Each row is followed by its class.
[-125   -9 -352  230 -224  -43  -80 -107    2  302  -29 -469  139  324
 -118 -372 -120  -71   47  254  179   53  -67 -107  167 -201 -101  -25
   30 -119 -223  192] => <162>
[ 128 -233  463  179   45 -108 -106   97  143   57 -187  220    4  165
  153  125  -85  439  155 -192  194   47   87  179  -77  -47  -47   66
  205  -56   88  216] => <162>
[ -87 -104  159 -206  -35 -127  -30 -235   48   53 -199  138   73 -134
  115  150  221  103  164   60 -485  187   54 -214 -201   32   78 -128
  -72  120 -168   54] => <64>
[ 265 -282  459 -109  380   95   32  181  -32   31  303  -54  252  276
   94   71 -407  191  -38 -137 -222   36   56  -12  163  169  306   33
 -185  122  445 -302] => <47>
[-169  -64  234  176 -408 -184   14 -142  168  159 -202 -149   86   95
  444 -363  251  183   25  -43 -171   11  168  101 -275 -313   -9  -92
  231  -80 -229 -150] => <47>
[-159   12  196  109 -200 -141   96 -302  173  172 -180 -117  191  -14
  283   19  145 -179  137  -89 -346   -8  235   98 -277  -72  101 -302
    1 -160 -156  -37] => <197>
[ -93   32  -48 -168 -145 -285  130 -199  165  147 -143  -47   -9  199
  117  204  217  199  359  112 -157  343  100  -66   66 -133  230 -260
 -279   76  166 -157] => <64>
[  57  -81  293 -379  160  -44  173 -174  -89 -105  219 -425 -110  405
   28 -156   77  312  291  -59 -395  418 -226  -54 -490  175  198 -239
 -248  -79   86   63] => <64>
[ 247   -9  382  -47 -201  -13   81  115   31  -49   10  -30  -53  -96
   98 -313 -292   -4  -54  -20 -209 -144  247 -217   53   25  459 -120
 -273   44  120  -47] => <47>
[ -46  135 -197 -309  -95   63  397 -332   -2  -96  100   51  249  -42
   -2   33  257 -165   25  -32 -409  121  -94 -149  227  165 -104 -173
 -221 -213 -133  -32] => <200>
[ 192  -57  899 -160 -127   12  273   55   58  -60   19  181  -44   70
  272 -372 -161  367 -110 -178 -290 -152  305 -236 -124  130  301  164
   58   32  323 -224] => <197>
[  31  -23 -231  198 -144    2  396 -187  -18  101 -114   54  240 -278
   15 -119   -7 -509 -255    5 -188 -202   24 -174  424  238   27  -97
 -143 -104 -324  -58] => <88>
[  74   83  251 -307  110   89  117 -242  -87   37  233 -193  156  143
  162 -148  191  353   32 -210 -421  204   78  -75 -162   44   78 -140
  -86  -39  227   64] => <197>
[-142   27 -243   29 -261  -27   11   -7   56  -35  -43   63  331  200
   24 -125  -91 -119    9   -2    7  -14   69  -82  213  -89  -16   98
  114   -1   33  -19] => <163>
[ 145  101  280  -44  -28 -192 -332  301 -116  219  -57  244 -146  297
  -58 -205 -468  227   43   34  156   95 -209   50  199   48  137   87
   33  154  171  -41] => <127>
[ 276   77  530 -169  173 -220   41  108   43  239   43  189  244  -40
  343   55  -53  230   23   38 -207  156  115  -99   76 -123  263 -126
 -329  115  253 -228] => <74>
[  92  170 -142  -33   89  360  -33  170  -12 -358  333 -265 -137  169
 -261  288   35   84   53  -61  287   36    7  415 -150 -153 -120   85
  221 -300  290  285] => <148>
[ 365 -311  638 -143  268  -52  177  -41  -26  -28   54  196  166  100
  311 -130 -110  286  107 -121 -233  108  -10 -153 -299  208  260  -61
 -298  163  182 -120] => <200>
[ 218 -310  493  -83   78 -160   91 -185  -82   88  -73 -154   37  198
  344 -411 -253   83  171 -228 -435   66   73 -293 -465  201  559 -191
 -148   43   10  -74] => <197>
[-124  114 -308  223  -69 -119 -313  142  -46  370   14 -490   57  247
  162 -487 -381 -138   85  118  170  216 -131 -111 -159 -313  120   98
  -20   62  -13   91] => <197>
[ -20   -7  143  -30  -54   28  118  -20  -12  -19   16 -182  -36  155
  -96 -323 -112   75    7    3 -187  -15    3 -189  117  126   92  -85
 -211  -41  -26  140] => <19>
[  49 -185  106   31  316  -39 -378   56 -109  303   55  145  393  -49
   37   57 -289   72   72  -16 -211  156  -73 -223  142  -25 -150   11
 -211  182    6   48] => <196>
[-174 -325  447  308 -274 -121 -137  -74  214  212 -421   96  121 -174
  447 -161   66   40  -90   41 -347  -52  188 -108 -131 -112   49   -7
  166  100 -252 -118] => <200>
[ -25 -443   17  120   87 -152  -66 -159  -85  331  -98 -169   55  356
  111 -240 -142  204  268  -98  -18  188 -113   21 -185  -25   17  -21
  -14  289   -9  -44] => <162>
[  57 -203  136  100  242 -181 -310  247  -66  304  -64   31  139  213
  166 -209 -547  -40  110   71   37  189 -209 -149   27  -43  172   87
 -176  279  121  -96] => <197>
[ 129  -80  234  313  -75   85  -86  108   76  -51  127  226  128    0
  -80  -45   -7  254  -41  120  189 -105  -44  150   75 -105 -407    1
   81  -79  -18   66] => <64>
[  42 -161  -72  120 -130  127   64  -49  -60  109    9 -102   87  174
 -198 -184 -252 -108  -48  -46  -95 -120   25  -60  292  116    0  102
   65  -87  -78   60] => <148>
[  72  -99   55  129   -9   30 -228  199  -13  113  110  -35   85  285
   47 -197 -729 -124  202   66  181   -1  -68  189  151  -80  168 -122
  -61  126  165 -182] => <88>
[ 186  -17  324  162  -92   39 -148  208  124  133   24  333  -28    3
   82  -55 -433  243   52   26  346 -170   81  197  360 -166 -155   54
  106  -92  166 -122] => <100>
[  53  -74  -38  199  -30   34 -362  169  -74  214 -161  -87 -273  158
 -126 -163  -77  118 -100  152  219 -122 -129  120   69 -203  -94  161
  281  -18  -61  182] => <197>
[ -69  158  100    4 -110   13   96  -88   22  -42   16  140  -63    5
  -37  -73   -7   34  -33   55  106  -27   13   33  121  163  -52  -71
  -47   67  105  -70] => <200>
[ -68  -53  322  -22  139   84    5  -66 -132  104   60  166  281 -231
   27  -54 -278 -185   14  -44 -296  -47   39  -71  -44   14 -210  -37
  -54   77 -161   31] => <163>
[ -82  -27  106  -65  -38   -9  222    0  -36  115  -22  198  193 -389
  210 -199 -317 -436  -51 -171 -282 -167  141 -217   71   16   61  119
 -208  224   24 -245] => <19>
[ -45 -247  -61  175  -32  -43 -214   20  -80   95  -44   77    3  165
 -137 -170 -296   11  156   11   73   48  -37 -138   15   88  -15    0
 -163  196   88  -57] => <100>
[ -84 -227  405  -16 -265 -201  -77   13  217   70  -15 -108  140  -67
  230  115  113   67  103   27 -359   27  186   23 -303 -293   34  -91
   88    8   65 -228] => <163>
[ -50  -61  -89 -247  -31 -349  373 -192  191  -77  114 -229  189  244
   61  114  433   18  342   44 -380  260    1  -60 -124  -98  160 -443
 -524   99  138 -142] => <197>
[ 216 -197  624 -303   23   54  392   94  -20 -223   36  157  -12 -136
  190  -10   92  169 -100 -184 -561   -4  127 -140   56   46  302    1
 -137   67  300 -180] => <19>
[  13 -108   -4   85 -128 -207 -255  137   51  332  -35 -124   53  152
   29 -175 -387  -95  116  206   62   15  -40  -50  144 -193  130  -58
 -124  196   96 -131] => <88>
[-102  150   77  175 -361 -181  -41  104   84  253   29   30  137 -129
  118 -227   15  -37 -185   79  145 -146  140  -36  340 -297 -221   20
  -52  -31   84 -303] => <163>
[ 296 -240  458 -164  263   19  152  -56 -141   70  124   85  174   89
  207 -306 -383   13 -164  -80 -352  -34  -97 -213   43  439  443  -61
 -208  293  289 -242] => <47>
[-180  -25 -146  -16  -76   99   29  112  -66  -14  173 -214  287  148
 -126 -268 -321 -381  -23    7 -151 -144   66  -81   49  -92  -49  117
  -78  107  -36  -93] => <74>
[ 109  -31  -11  -16 -116  -95 -297   71 -114  109  199 -116  130  395
 -175 -320 -385  148   34    1   56   17 -136 -112  135  123   81  -12
   55   38  115   -6] => <196>
[ 272 -129  623 -139  222   19   44  105  -50   41    0  176 -117   46
  278 -273 -220  365 -136 -185  -74  -81    4 -136 -176  243  237  229
   43  158  248 -118] => <127>
[ 209  -13  195  104  -44   -9 -103  183   20  226  235 -141  124   80
   12 -135 -447   10  155   29   24   36  -43  100  172 -272  -30 -138
 -232 -167  148  -44] => <19>
[   2  195 -351  196  -15    8 -229  158  179   44   99 -294  -13   34
 -229  247 -136  -41   19  173  400  -21   78  125  219 -156  -27  -25
   49 -186   96  357] => <100>
[  29  -66   17  188 -164   34   83 -108  -12   49 -124   76  255  -47
  -16 -213  -29  -85 -135 -182 -334 -112   17 -156  251  175  -88  -39
   41 -212 -315  263] => <196>
[ 190  -53  553 -171  224   96  249   29  -79  -18  155   49   45    4
  281 -410 -279   90 -156  -89 -252  -67   35 -278 -134  253  301  154
 -121  187  328 -226] => <148>
[  59   36  -51  228    1  -59 -465  240  -41  411   92 -166   58   26
  -82   56 -297  -50   99  357  268  200 -141   63   40 -406 -193   24
 -182  -34   34  -61] => <64>
[  68  190   59  193 -123 -121  215  104  108   78    6  115  -74 -182
 -186   85 -176  -94   79   74  153 -111  204  -49  465  -83   35 -177
 -332   28  232   42] => <196>
[ -99  -27 -301  156  -45  -35 -194   -7  -44  397  113  -71  246  -62
 -146  -96 -363 -200  133  189  129   30   12 -240  183 -247 -265  131
 -129  137   27  -13] => <88>
[ -27   14 -179   57   94   20 -380  273   77 -145 -120   66 -170  -77
   46  214 -221 -281  -30  194  407 -108 -155  290 -120  -35  104   47
  165  168   48  -43] => <196>
[  44   78  149  164 -111  -49  330  -57   17  136  -63  269   53    5
  -97 -119 -192   43 -101  -65  167 -216  203  -27  568  219    2   17
  -16   78    7  -90] => <162>
[ 215   12 -119  206 -227  -98  269 -239  128   93  -73    0   40 -217
  -12 -129  108 -104 -173  121  156  -67  -67 -198  141  277   47 -100
 -179 -129  -44  188] => <47>
[ 200 -258  616  -45    5   98  174 -144  -34  -98  169   98  306 -104
  323 -423 -115  117  -59 -134 -460   25    4 -291 -334  196   60  -94
 -229   81  133  -69] => <200>
[  38   65 -116   95   28    6 -401  260  -64  217   76   43  231  251
 -112   68 -375   11  -40   21  122  101  -77  -37  303 -141    0  225
  157  -35  329  112] => <162>
[-212   34  318  197 -387  -49  132   99  123 -155 -194   56   -9 -210
  121 -144  157 -175 -275  -23 -169 -356  367   59   64 -120   53   -5
  221   44 -125 -132] => <64>
[-136 -151   78   23 -221  -88   16  -49  189    2 -384  186 -118  -65
  581  -82  228   69  -82   84   58    5    2  151    6  -87  144    5
  199  146  -81 -560] => <196>
[-117  -37 -155  -35   21  155  327 -127  -69  -63  194   91  435  -62
  -23  -31  221 -116  -42  -63 -226   70  -12  -99  166  -96 -428  128
  -91  -27  -31  -66] => <148>
[ -49  -22   80 -193  -10 -116 -184 -207    9   43  -44  -59  -42  113
  -19   66 -105   40  321  125 -169  150   13 -101 -320   42  165 -232
  -23  -25  -85   45] => <100>
[ -25 -119 -237   -8  -35    3 -153   -4  -63   72   85 -103   -3  271
 -285 -127  121  221   48   70  -27   49 -161 -118  167  -59 -240   46
  -52   22   36  151] => <162>
[ 109   36  311  168   31  -49   -4  110   60  216 -166   74  -92  138
   44   10 -256   54  127   40  271  -84   53  268  180 -197  -29  -99
  -67 -125   82  104] => <127>
[ -54 -126   24  180   54  -50 -167  123  -94  268 -132  187  180   19
   18 -136 -343 -160  -70  -51  -71  -69   12  -92  409    3  -21   99
  -58  146  -80 -118] => <148>
[-148   11  224    1 -315 -108 -213  155   99   80  -64   91  -20 -171
  164    2 -103 -127  -52   57  -42  -32  101   70  -81 -202    3   55
   83  115  142 -336] => <74>
[ 205   95  332 -137  -26  -19  241  -83   18  -34  217  -71  -19  336
   36 -304 -217  373  131  -62 -114   93  -93  128  276  221  142 -390
 -216 -125  -21  -88] => <127>
[   5 -135  266   87 -141 -105 -132    7  114   22 -149  113   86  -32
  330  -90 -165   -1  -33 -119  -80   -6   97  -51 -218  112  232   54
  180   28  -40 -177] => <197>
[ -99  -61  -42   47   19 -274 -204  -49 -101  228 -116  -98  150  104
   17  -97  -44  -18   49   41 -263  251  -93 -256   50   54  174 -178
 -164  145  -99   45] => <74>
[ -35  136   39 -214  -27 -204  226 -228   93  167  187 -276   59  187
  209 -112   57  235  236  -97 -215  226   55   27  -62   -3  162 -274
 -138   48   98 -139] => <88>
[-192 -232  365  143 -295 -204 -149   11  173   77 -105  116  285 -138
  265 -215  197  164   23  -96 -455  -50  227 -144 -311 -214 -140   13
   26  234 -132 -100] => <19>
[ 120 -316  192  -17   27 -242   15   92   76  155   67 -152  104  332
 -128    7 -187   77  264  223  -76  167 -117    8  116  -14   89 -264
 -450  182   31 -144] => <88>
[ -58  177 -182 -233   25  231  136  -16  -93 -203   54   38  135 -266
   12   96 -193 -486 -294  -44 -102 -132   24  -84  210  220  191  126
  133   18  125  -29] => <127>
[-105  -44  -89  167  -63   45 -357  170   15  180  -39 -131   59 -102
  -26  -63 -223 -271 -119  102  -19 -148  -15   22  144 -155 -143   15
   -9  -73 -191  -15] => <88>
[ -68  244   16  -37    8  123  -60 -222 -131   94  105 -201 -147 -118
 -146  177  -16  -87  132  -37  -65   96   92    0 -204  -31  -82 -157
   41 -367   15  155] => <88>
[   5  295 -307  106 -196 -140   37 -109  130   62  -45  154   86  -40
  -69   13  113 -123 -120  169  476 -148   12    5  423   69 -102 -115
 -129  -36  110   60] => <200>
[ 125 -181  348   64  -18  -76  117  -15   75  111 -148  160  169 -103
  314 -326  -64   -6 -104   99 -296 -108  125 -294  -35   33  260  -14
 -210  293   56 -176] => <197>
[  -1 -438  295  -34  -63 -184  140  -56  -31  181 -102  -25   86  164
    3   14  114   97  191   72 -400  153   81 -109  -88 -124   97  -80
 -234  324  122 -246] => <88>
[ 141   54  319 -156   91   -6   41  -29  -72  -33  125  -40  217 -101
  225 -168 -210   19  -77 -297 -374   26  137 -220 -149  205  311  -57
  -80  -20   44   64] => <127>
[   7   27 -323   70  -34   -4 -160 -149 -110    7 -162  205  311  -51
  146  -98 -217 -324  -66   11    4   84 -172 -111  166  283  144 -128
    3   14 -269  -11] => <196>
[-241 -101  167  305 -407 -196 -116  -62  224  172 -167 -155   84  -30
  200  -81   94  -82  105  101   11  -65  235   71 -324 -309 -128  -57
  105  -80 -210 -180] => <64>
